Here is a tiny trained network, its code and every weight. The questions are about switching its units off for an input and a target symbol, where a switched-off unit gives its printed mean instead of its output.

import numpy as np


def w(rows, s, z=0):
    codes = np.array(rows[::2]) - 128.0
    scale = np.full(codes.shape[1], s)
    scale[-1] = z or s
    return codes * scale


def f(y):
    return np.maximum(y, 0)


def softmax(a):
    e = np.exp(a - a.max(-1, keepdims=True))
    return e / e.sum(-1, keepdims=True)


def log_softmax(a):
    a = a - a.max(-1, keepdims=True)
    return a - np.log(np.exp(a).sum(-1, keepdims=True))


def net(x, mask):
    ids = ['αβγεζηθλμξπστφψ'.index(c) for c in x.split()]
    T = len(ids)
    res = E[ids] + P[:T]
    u = 0
    for l in range(2):
        r = res
        for j in range(2):
            rows = slice(3 * j, 3 * j + 3)
            q, k, v = (r @ M[l][rows].T for M in (Q, K, V))
            z = softmax(np.where(np.tri(T) > 0, q @ k.T / 3**0.5, -1e9)) @ v
            o = O[l][rows]
            res = res + np.where(mask[u + j], z, o[:, -1]) @ o[:, :-1]
        u += 2
        y = f(res @ A[l][:, :-1].T + A[l][:, -1])
        res = res + np.where(mask[u : u + 8], y, B[l][:, -1]) @ B[l][:, :-1]
        u += 8
    return log_softmax(res[-1] @ U[:, :-1].T + U[:, -1])


Q, K, V, O, A, B = {}, {}, {}, {}, {}, {}
E = w([
[5,147,250],'α',
[50,131,200],'β',
[94,153,122],'γ',
[103,196,119],'ε',
[92,95,168],'ζ',
[121,235,73],'η',
[40,19,198],'θ',
[92,95,174],'λ',
[114,194,106],'μ',
[94,96,168],'ξ',
[91,93,163],'π',
[122,209,91],'σ',
[182,133,93],'τ',
[116,211,97],'φ',
[86,90,181],'ψ',
],0.011)
P = w([
[221,41,111],'0',
[102,220,234],'1',
[42,187,8],'2',
[133,232,178],'3',
[29,174,13],'4',
[143,218,151],'5',
],0.011)
Q[0] = w([
[200,238,163],'L0H0',
[65,201,50],'L0H0',
[82,250,68],'L0H0',
[109,174,116],'L0H1',
[139,133,115],'L0H1',
[163,127,151],'L0H1',
],0.011)
K[0] = w([
[141,131,53],'L0H0',
[125,2,126],'L0H0',
[178,36,66],'L0H0',
[164,121,96],'L0H1',
[135,136,118],'L0H1',
[140,175,152],'L0H1',
],0.013)
V[0] = w([
[72,1,119],'L0H0',
[173,194,240],'L0H0',
[141,151,59],'L0H0',
[59,57,90],'L0H1',
[26,155,96],'L0H1',
[105,115,154],'L0H1',
],0.0076)
O[0] = w([
[133,60,158,251],'L0H0',
[114,161,141,23],'L0H0',
[165,144,88,155],'L0H0',
[2,104,170,96],'L0H1',
[88,247,162,109],'L0H1',
[81,154,112,99],'L0H1',
],0.0089,0.0027)
A[0] = w([
[10,94,81,207],'L0N0',
[106,204,200,3],'L0N1',
[67,158,132,127],'L0N2',
[95,103,124,223],'L0N3',
[93,206,112,195],'L0N4',
[119,171,109,144],'L0N5',
[147,178,162,89],'L0N6',
[161,179,205,178],'L0N7',
],0.011,0.0079)
B[0] = w([
[245,169,98,242],'L0N0',
[228,108,3,153],'L0N1',
[167,111,9,180],'L0N2',
[180,184,147,202],'L0N3',
[160,25,214,255],'L0N4',
[131,95,165,184],'L0N5',
[16,146,121,159],'L0N6',
[23,103,216,213],'L0N7',
],0.0062,0.0092)
Q[1] = w([
[243,60,1],'L1H0',
[120,143,59],'L1H0',
[13,94,82],'L1H0',
[111,138,154],'L1H1',
[136,85,148],'L1H1',
[45,97,122],'L1H1',
],0.012)
K[1] = w([
[226,2,141],'L1H0',
[147,94,139],'L1H0',
[106,106,176],'L1H0',
[102,108,131],'L1H1',
[123,133,122],'L1H1',
[134,103,186],'L1H1',
],0.022)
V[1] = w([
[114,202,111],'L1H0',
[165,149,8],'L1H0',
[186,64,173],'L1H0',
[153,122,173],'L1H1',
[134,135,196],'L1H1',
[169,169,92],'L1H1',
],0.012)
O[1] = w([
[194,178,62,52],'L1H0',
[91,83,1,91],'L1H0',
[87,65,166,250],'L1H0',
[111,108,71,156],'L1H1',
[183,186,102,128],'L1H1',
[141,61,167,159],'L1H1',
],0.0087,0.012)
A[1] = w([
[138,87,7,131],'L1N0',
[146,85,98,255],'L1N1',
[99,128,186,51],'L1N2',
[166,136,6,159],'L1N3',
[229,173,32,114],'L1N4',
[57,55,105,157],'L1N5',
[108,107,95,60],'L1N6',
[48,117,185,175],'L1N7',
],0.014,0.015)
B[1] = w([
[88,149,150,201],'L1N0',
[184,200,128,226],'L1N1',
[62,126,126,180],'L1N2',
[96,127,155,162],'L1N3',
[138,5,181,141],'L1N4',
[109,129,88,240],'L1N5',
[94,45,123,141],'L1N6',
[159,99,108,251],'L1N7',
],0.016,0.022)
U = w([
[141,121,212,161],'α',
[247,150,161,193],'β',
[237,197,90,181],'γ',
[148,210,114,175],'ε',
[160,115,114,120],'ζ',
[43,107,146,18],'η',
[115,43,130,1],'θ',
[159,114,116,131],'λ',
[116,211,117,157],'μ',
[162,115,114,118],'ξ',
[177,110,111,123],'π',
[78,165,124,125],'σ',
[116,134,63,137],'τ',
[89,161,125,146],'φ',
[148,111,120,118],'ψ',
],0.012,0.0099)

Each question gives the input, a string of symbols that net reads in full, and the target symbol t.
The units are the heads (3 rows each of Q, K, V and O) and the neurons (one row each of A and B). Each row of codes is followed by its name. A weight is (code - 128) times the scale printed after its matrix; where a second scale follows, it is the last column's (O, A, B and U).
mask holds one flag per unit, layer by layer, with each layer's heads first. A switched-off unit (its flag False) gives its mean, the last column of its rows in O or B, instead of its output. The means were averaged over made-up inputs and are rounded, as every weight is.
A unit's drop is (log p(t) with every unit on - log p(t) with that unit switched off) / (log p(t) with every unit on - log p(t) with every unit switched off).
The circuit of an input: a set's keep is (log p(t) with only the set's units on - log p(t) with every unit switched off) / (log p(t) with every unit on - log p(t) with every unit switched off). Starting from the 12 units with the biggest drops (on a tie, the unit counted first), units are removed one at a time, each time the one whose removal leaves the highest keep (on an exact tie, the one counted first), for as long as the keep stays at least 0.8.
units of the circuit, in order: the units of the circuit, biggest drop first
unit that matters most: the unit with the biggest drop
top k neurons: the k neurons with the biggest drops, biggest first
k most important neurons of layer l: the k neurons of layer l with the biggest drops, biggest first
heads that matter: for each layer, one digit per head in row order, 1 if its drop is at least 0.15 and else 0, layers parted by /
input β θ π ζ η, target β: unit that matters most -> L0N4
input τ τ θ τ ζ σ, target α: units of the circuit, in order -> [L1N1 L1N5]
input α φ τ α ψ, target α: 3 most important neurons of layer 0 -> [L0N0 L0N7 L0N2]
input μ θ μ, target μ: 3 most important neurons of layer 1 -> [L1N1 L1N7 L1N0]
input θ μ α, target θ: top 2 neurons -> [L0N2 L0N0]
input η μ θ τ, target α: top 4 neurons -> [L0N6 L0N0 L0N7 L1N1]
input θ π η φ, target α: units of the circuit, in order -> [L0N0 L1H0 L0N7 L0H0]
input θ λ μ, target θ: units of the circuit, in order -> [L1H0 L1N7]
input τ η θ τ π, target τ: top 3 neurons -> [L1N5 L0N7 L0N4]
input η θ ε θ τ, target η: 4 most important neurons of layer 1 -> [L1N4 L1N0 L1N3 L1N7]
input η τ θ τ η, target η: heads that matter -> 10 / 10
input τ θ τ τ, target γ: heads that matter -> 11 / 10
input τ γ η τ λ, target τ: heads that matter -> 01 / 10
input τ η θ τ τ, target τ: heads that matter -> 01 / 11
input θ γ γ μ, target α: heads that matter -> 10 / 10
input η θ θ τ σ, target η: units of the circuit, in order -> [L1H0 L1N0 L1N3 L0N7]
input π γ β η, target α: units of the circuit, in order -> [L0N7 L0N0 L0N4 L1H0]
input γ μ θ θ τ, target γ: 2 most important neurons of layer 0 -> [L0N0 L0N4]
input θ θ τ η, target α: top 4 neurons -> [L0N7 L1N1 L0N0 L1N5]
input θ τ θ, target θ: units of the circuit, in order -> [L0H0 L1N7]
input τ τ τ τ γ, target τ: 3 most important neurons of layer 1 -> [L1N5 L1N1 L1N6]
input θ π τ ξ θ, target θ: 3 most important neurons of layer 1 -> [L1N7 L1N2 L1N0]
input γ η α γ ξ, target γ: unit that matters most -> L0N0
input τ μ η θ γ, target τ: unit that matters most -> L1H0
input τ τ τ τ γ μ, target α: heads that matter -> 00 / 10
input α τ μ μ θ, target α: top 2 neurons -> [L1N4 L0N0]
input η θ η θ, target β: 2 most important neurons of layer 0 -> [L0N4 L0N1]
input τ θ θ, target τ: units of the circuit, in order -> [L1H0 L1N5 L0N7 L0N4]
input θ σ τ, target θ: unit that matters most -> L1H0
